[[135 126 136 129 136 125 134 123 118 127 126 137]
 [124 132 132 128 138 130 136 124 121 115 128 134]
 [124 129 121 123 140 133 122 130 106 133 122 125]
 [127 123 128 125 125 122 140 123 122 132 131 131]
 [119 124 129 132 123 130 133 137 119 129 136 136]
 [142 127 129 124 128 121 123 126 116 142 121 128]]
Counting starts at 0.
The entry in the bottom-right corner is 128
Report the entry in row 1 and column 1.
A: 132
The entry in the top-left corner -> 135
The entry in row 1 and column 0: 124
Report the bottom-left entry.
A: 142
The entry at row 2, column 1 -> 129
The entry at row 2, column 0 is 124
The entry in row 0 and column 2 -> 136
Report the entry in row 2 and column 2.
A: 121
Report the top-right entry.
A: 137
Report the smallest entry.
A: 106
Report the entry directly below 118.
A: 121
Report the entry directly below the smallest entry.
A: 122
The entry directly above 138: 136
Report the entry just left of the smallest entry.
A: 130
Report the entry just left of 116.
A: 126

A =
[[139 133 139 130 143 138 141 132 134]
 [141 131 155 130 150 138 141 134 133]
 [140 132 141 130 149 135 145 133 132]]
The entry in the bottom-left corner -> 140
Read off the entry directly below 150.
149
Read off the third entry from the end, reading row by row.
145
Read off the first entry, reading row by row.
139
The last entry, reading row by row: 132
Read off the largest entry in the last column.
134
Read off the second entry on the diagonal from the top-right corner.
134
Read off the 4th entry in reading order.
130
The entry just right of 140 is 132
Read off the last entry of the largest entry's row.
133

Questions about the array below.
1) Report the top entry of the column that holds the largest entry.
2) Report the last entry, reading row by row.
3) Report the second-last entry, reading row by row.
4) Report the smallest entry in the last column.
5) Report the third largest entry.
[[146 112 143 135 135 113]
 [115 100 103 142 100 138]]
1) 146
2) 138
3) 100
4) 113
5) 142

Questions about the table below. Indices start at 0.
1) What is the entry at row 1, column 1?
2) What is the entry in the top-left corner?
3) What is the entry at row 1, column 2?
4) What is the entry in row 2 and column 0?
5) What is the entry in row 0 and column 2?
6) What is the entry in the top-right corner?
7) What is the maximum?
[[112 127 141 116 120 106 152]
 [121 128 149 106 116 110 142]
 [130 126 145 106 118 112 144]
 [156 126 135 126 137 129 121]]
1) 128
2) 112
3) 149
4) 130
5) 141
6) 152
7) 156

Read these off the table that follows. Rows and columns are numbered from 0.
1) The entry directly above 131?
2) The largest entry?
3) The entry at row 1, column 1?
4) The entry just right of 121?
5) The entry just right of 110?
6) The entry just right of the largest entry?
7) The entry just left of 132?
8) The bottom-left entry?
array([[126, 111, 120, 133, 121, 137],
       [131, 110, 137, 136, 119, 132],
       [140, 106, 135, 135, 118, 128],
       [133, 117, 129, 124, 119, 130]])
1) 126
2) 140
3) 110
4) 137
5) 137
6) 106
7) 119
8) 133

Questions about the table below. Rows and columns are numbered from 0.
1) Find the entry at row 2, column 2.
2) Find the entry at row 1, column 2.
3) Find the entry at row 0, column 0.
4) Find the bottom-left entry.
5) Find the entry in the top-right corner.
6) Find the entry in row 0 and column 1.
7) Find the entry at row 1, column 1.
144  136  115  114  124  121  135  129  141
108  140  144  143  152  125  125  147  146
137  140  127  122  139  127  137  143  146
132  128  120  108  135  132  143  131  117
129  129  128  116  152  119  128  145  146
108  136  145  143  129  135  120  147  139
130  121  127  108  116  123  146  100  113
140  139  115  125  127  133  146  129  129
120  115  145  109  120  124  127  100  113
122  130  137  122  150  119  126  123  122
135  115  142  112  116  123  141  116  122
144  128  119  124  118  135  120  116  131
1) 127
2) 144
3) 144
4) 144
5) 141
6) 136
7) 140

a =
[[128 128 128 128 128 128 129 152 153 152]
 [128 128 128 128 128 128 151 153 153 152]
 [129 128 128 130 152 152 152 152 152 152]
 [128 128 128 128 128 127 128 129 152 152]
 [128 128 128 128 128 128 128 127 133 152]
 [128 129 152 152 153 153 152 152 152 152]
 [128 128 128 128 128 128 128 128 129 152]
 [128 128 128 128 128 128 128 128 128 150]
 [128 128 128 151 152 152 152 153 152 152]
 [128 131 153 152 153 152 152 152 152 152]
 [128 128 128 128 152 152 152 152 152 153]
 [128 128 152 153 152 153 152 152 152 152]]
Indices start at 0.
The entry in row 0 and column 1: 128
What is the entry in row 0 and column 2?
Answer: 128
The bottom-right entry is 152
The entry at row 0, column 0 is 128
The entry in row 1 and column 0 -> 128
The entry at row 2, column 0 -> 129
What is the entry in the bottom-left corner?
Answer: 128
What is the entry at row 1, column 1?
Answer: 128
